Below is a small trained network, with its code and all its weights. Each question gives an input and a class and asks what happens when units are switched off, that is, made to give their printed mean instead of their output.

import numpy as np


def w(rows, s, z=0):
    codes = np.array(rows[::2]) - 128.0
    scale = np.full(codes.shape[1], s)
    scale[-1] = z or s
    return codes * scale


def norm(h):
    return h / np.sqrt((h * h).mean(-1, keepdims=True) + 1e-5)


def f(y):
    return np.maximum(y, 0)


def log_softmax(a):
    a = a - a.max(-1, keepdims=True)
    return a - np.log(np.exp(a).sum(-1, keepdims=True))


def net(x, mask):
    res = np.array(x, float).reshape(1, 4) / 4 @ E
    u = 0
    for l in range(4):
        y = f(norm(res) @ A[l][:, :-1].T + A[l][:, -1])
        res = res + np.where(mask[u : u + 8], y, B[l][:, -1]) @ B[l][:, :-1]
        u += 8
    return log_softmax(norm(res)[-1] @ U[:, :-1].T + U[:, -1])


A, B = {}, {}
E = w([
[217,252,103,150,142,130,49],'x0',
[10,120,154,186,147,113,109],'x1',
[207,50,49,116,147,165,99],'x2',
[155,113,104,135,123,7,135],'x3',
],0.011)
A[0] = w([
[34,178,141,156,131,56,97,124],'0.n1',
[87,59,83,160,144,163,59,160],'0.n2',
[251,132,69,149,140,76,63,74],'0.n3',
[187,69,93,126,126,166,121,1],'0.n4',
[126,158,113,140,137,251,76,14],'0.n5',
[173,209,146,115,120,159,129,100],'0.n6',
[146,91,150,95,122,140,200,82],'0.n7',
[155,183,86,173,152,136,29,153],'0.n8',
],0.025,0.0064)
B[0] = w([
[43,132,156,170,186,65,140,247],'0.n1',
[104,104,73,54,140,99,179,205],'0.n2',
[137,97,2,130,114,89,14,250],'0.n3',
[138,139,189,59,239,87,127,187],'0.n4',
[97,153,232,156,114,252,113,216],'0.n5',
[161,206,154,147,150,96,113,206],'0.n6',
[122,100,85,154,2,134,109,181],'0.n7',
[194,155,147,55,37,154,194,238],'0.n8',
],0.03,0.018)
A[1] = w([
[211,104,94,203,206,153,185,27],'1.n1',
[129,97,141,193,188,128,159,14],'1.n2',
[100,124,89,228,241,100,99,4],'1.n3',
[213,126,145,202,206,227,111,12],'1.n4',
[80,78,123,86,205,119,183,49],'1.n5',
[219,82,117,103,175,170,199,24],'1.n6',
[130,103,78,125,255,211,106,56],'1.n7',
[151,129,110,156,166,149,147,47],'1.n8',
],0.018,0.0036)
B[1] = w([
[121,129,109,74,169,166,98,128],'1.n1',
[151,83,134,106,106,112,134,167],'1.n2',
[130,94,165,88,83,146,252,226],'1.n3',
[84,182,85,173,159,183,128,165],'1.n4',
[117,111,131,151,230,103,158,254],'1.n5',
[57,174,73,92,123,137,176,147],'1.n6',
[147,185,158,134,57,78,62,157],'1.n7',
[134,101,165,124,131,122,106,128],'1.n8',
],0.022,0.0083)
A[2] = w([
[144,172,192,107,99,76,136,102],'2.n1',
[115,101,146,200,59,170,136,137],'2.n2',
[110,179,128,123,121,131,148,96],'2.n3',
[193,47,160,136,40,166,140,3],'2.n4',
[3,43,100,182,146,110,173,184],'2.n5',
[155,113,213,134,124,131,134,88],'2.n6',
[136,143,202,201,126,213,126,82],'2.n7',
[123,217,136,155,109,32,128,109],'2.n8',
],0.025,0.0043)
B[2] = w([
[91,103,79,201,150,165,131,171],'2.n1',
[154,245,86,45,175,156,115,161],'2.n2',
[153,123,119,162,120,151,133,155],'2.n3',
[166,50,94,124,84,210,182,149],'2.n4',
[109,118,248,151,9,1,125,251],'2.n5',
[112,135,109,81,182,121,99,154],'2.n6',
[183,203,169,161,138,88,34,175],'2.n7',
[112,78,96,154,194,124,218,187],'2.n8',
],0.026,0.024)
A[3] = w([
[134,195,188,174,185,216,73,105],'3.n1',
[115,103,112,214,225,164,129,65],'3.n2',
[154,101,26,131,184,92,2,84],'3.n3',
[126,197,110,110,187,121,196,29],'3.n4',
[175,108,112,88,133,205,77,76],'3.n5',
[213,111,111,114,200,132,91,3],'3.n6',
[123,102,19,131,147,105,45,23],'3.n7',
[103,92,157,161,185,105,100,97],'3.n8',
],0.021,0.0038)
B[3] = w([
[104,157,197,191,197,127,22,223],'3.n1',
[70,135,10,145,103,192,167,149],'3.n2',
[156,42,113,165,128,51,1,250],'3.n3',
[172,64,109,169,173,189,107,160],'3.n4',
[55,99,147,186,122,141,225,194],'3.n5',
[112,147,128,165,112,52,97,174],'3.n6',
[203,43,131,75,169,115,95,219],'3.n7',
[129,108,121,70,145,137,193,167],'3.n8',
],0.02,0.015)
U = w([
[132,116,49,194,205,148,198,89],'0',
[182,141,112,67,25,226,155,134],'1',
[147,114,163,22,230,176,154,2],'2',
[221,50,46,80,109,59,24,185],'3',
[80,100,215,122,120,7,169,185],'4',
[162,228,216,165,173,229,39,163],'5',
],0.015,0.0062)

Each question gives the input, the list of numbers given to net, and the class t.
The units are the neurons (one row each of A and B). Each row of codes is followed by its name. A weight is (code - 128) times the scale printed after its matrix; where a second scale follows, it is the last column's (A, B and U).
mask holds one flag per neuron, layer by layer. A switched-off neuron (its flag False) gives its mean, the last column of its row in B, instead of its output. The means were averaged over made-up inputs and are rounded, as every weight is.
A unit's drop is (log p(t) with every unit on - log p(t) with that unit switched off) / (log p(t) with every unit on - log p(t) with every unit switched off).
The circuit of an input: a set's keep is (log p(t) with only the set's units on - log p(t) with every unit switched off) / (log p(t) with every unit on - log p(t) with every unit switched off). Starting from the 12 units with the biggest drops (on a tie, the unit counted first), units are removed one at a time, each time the one whose removal leaves the highest keep (on an exact tie, the one counted first), for as long as the keep stays at least 0.8.
units of the circuit, in order: the units of the circuit, biggest drop first
most important unit: the unit with the biggest drop
top k neurons: the k neurons with the biggest drops, biggest first
k most important neurons of layer l: the k neurons of layer l with the biggest drops, biggest first
drop when u is switched off: that unit's drop, to one decimal
input [4,8,7,0], class 1: most important unit	0.n8
input [5,3,-6,2], class 0: units of the circuit, in order	2.n8, 2.n5
input [-1,-8,-7,6], class 3: top 2 neurons	0.n1, 2.n5
input [-7,-8,-3,-2], class 1: 3 most important neurons of layer 0	0.n7, 0.n3, 0.n1
input [7,6,-6,4], class 0: units of the circuit, in order	2.n8, 2.n5
input [-4,-2,-2,1], class 1: top 2 neurons	0.n3, 0.n1
input [3,-2,-4,6], class 3: top 2 neurons	0.n3, 2.n5
input [-7,-7,1,-5], class 1: top 3 neurons	0.n7, 0.n1, 0.n3
input [7,-3,-3,-1], class 1: top 3 neurons	0.n8, 0.n1, 0.n3
input [4,7,3,3], class 3: top 2 neurons	0.n8, 0.n3
input [-5,-5,-1,-1], class 1: top 2 neurons	0.n7, 0.n3
input [3,-5,-3,-2], class 5: top 4 neurons	0.n6, 0.n5, 0.n1, 0.n2
input [-6,-5,0,-1], class 1: 3 most important neurons of layer 0	0.n7, 0.n3, 0.n1
input [-7,-6,-1,6], class 1: most important unit	0.n7
input [8,-1,-2,-4], class 5: top 2 neurons	0.n5, 0.n6
input [-5,-6,1,-4], class 1: top 2 neurons	0.n1, 0.n7
input [-5,-4,-1,4], class 1: 2 most important neurons of layer 0	0.n3, 0.n1
input [-6,-5,-2,0], class 1: top 2 neurons	0.n3, 0.n1
input [-2,2,-2,-6], class 5: drop when 0.n5 is switched off	1.0
input [-6,-3,4,6], class 3: units of the circuit, in order	0.n1
input [5,-7,6,-8], class 5: drop when 0.n5 is switched off	1.4
input [4,5,4,-6], class 5: drop when 2.n7 is switched off	0.1
